Here is a tiny trained network, its code and every weight. The questions are about switching its units off for an input and a class, where a switched-off unit gives its printed mean instead of its output.

import numpy as np


def w(rows, s, z=0):
    codes = np.array(rows[::2]) - 128.0
    scale = np.full(codes.shape[1], s)
    scale[-1] = z or s
    return codes * scale


def f(y):
    return np.maximum(y, 0)


def log_softmax(a):
    a = a - a.max(-1, keepdims=True)
    return a - np.log(np.exp(a).sum(-1, keepdims=True))


def net(x, mask):
    res = np.array(x, float).reshape(1, 4) / 4 @ E
    y = f(res @ A[0][:, :-1].T + A[0][:, -1])
    res = res + np.where(mask, y, B[0][:, -1]) @ B[0][:, :-1]
    return log_softmax(res[-1] @ U[:, :-1].T + U[:, -1])


A, B = {}, {}
E = w([
[63,209,161,61,98,116],'x0',
[38,167,149,95,86,97],'x1',
[108,219,2,168,219,111],'x2',
[144,111,7,148,41,252],'x3',
],0.0092)
A[0] = w([
[135,134,185,117,216,57,163],'N1',
[150,182,102,129,59,208,142],'N2',
[94,185,200,139,213,52,182],'N3',
[168,65,170,188,165,185,75],'N4',
[142,171,73,140,147,85,80],'N5',
[118,193,42,167,190,70,70],'N6',
[152,94,9,185,36,134,223],'N7',
[126,122,56,102,45,187,171],'N8',
[174,108,220,119,72,154,85],'N9',
[146,137,207,168,154,86,194],'N10',
[172,111,116,138,185,168,101],'N11',
[123,155,188,188,170,77,118],'N12',
[152,105,136,186,117,111,8],'N13',
[77,142,128,105,101,175,147],'N14',
[111,207,90,230,161,95,104],'N15',
[151,153,212,159,187,75,173],'N16',
[192,250,185,111,2,77,254],'N17',
[200,109,167,144,8,63,79],'N18',
],0.0092,0.0012)
B[0] = w([
[79,110,100,216,152,182,235],'N1',
[66,31,3,179,190,165,200],'N2',
[72,74,122,124,165,175,252],'N3',
[80,82,150,108,74,133,190],'N4',
[222,214,220,66,37,79,183],'N5',
[252,212,254,96,72,20,233],'N6',
[172,26,97,142,176,105,233],'N7',
[45,93,22,199,215,182,214],'N8',
[227,214,208,3,79,18,202],'N9',
[32,162,97,184,165,169,207],'N10',
[137,156,175,149,88,77,177],'N11',
[32,123,51,159,177,209,201],'N12',
[119,90,181,86,141,142,152],'N13',
[95,185,153,115,210,149,169],'N14',
[140,242,200,39,92,24,212],'N15',
[106,23,66,212,172,219,226],'N16',
[114,155,92,208,110,100,203],'N17',
[235,143,241,45,32,71,190],'N18',
],0.0051,0.011)
U = w([
[34,107,72,230,207,254,246],'0',
[155,179,164,35,62,38,10],'1',
],0.0091,0.0012)

Each question gives the input, the list of numbers given to net, and the class t.
The units are the neurons (one row each of A and B). Each row of codes is followed by its name. A weight is (code - 128) times the scale printed after its matrix; where a second scale follows, it is the last column's (A, B and U).
mask holds one flag per neuron, in row order. A switched-off neuron (its flag False) gives its mean, the last column of its row in B, instead of its output. The means were averaged over made-up inputs and are rounded, as every weight is.
A unit's drop is (log p(t) with every unit on - log p(t) with that unit switched off) / (log p(t) with every unit on - log p(t) with every unit switched off).
unit that matters most: the unit with the biggest drop
k most important neurons: the k neurons with the biggest drops, biggest first
drop when u is switched off: that unit's drop, to one decimal
input [-6,3,5,-3], class 1: 2 most important neurons : N6, N15
input [8,4,-5,5], class 0: unit that matters most : N8
input [-8,4,7,-6], class 1: 3 most important neurons : N6, N15, N5
input [8,3,-6,6], class 0: 3 most important neurons : N8, N2, N6
input [-3,-5,7,6], class 1: 3 most important neurons : N6, N15, N5
input [-1,0,-6,4], class 1: 2 most important neurons : N9, N18
input [6,7,0,0], class 0: 4 most important neurons : N6, N9, N15, N18
input [8,-2,8,5], class 1: drop when N6 is switched off : 0.2
input [-1,-1,4,3], class 1: drop when N16 is switched off : 0.2
input [4,1,-2,-7], class 0: drop when N8 is switched off : 0.0
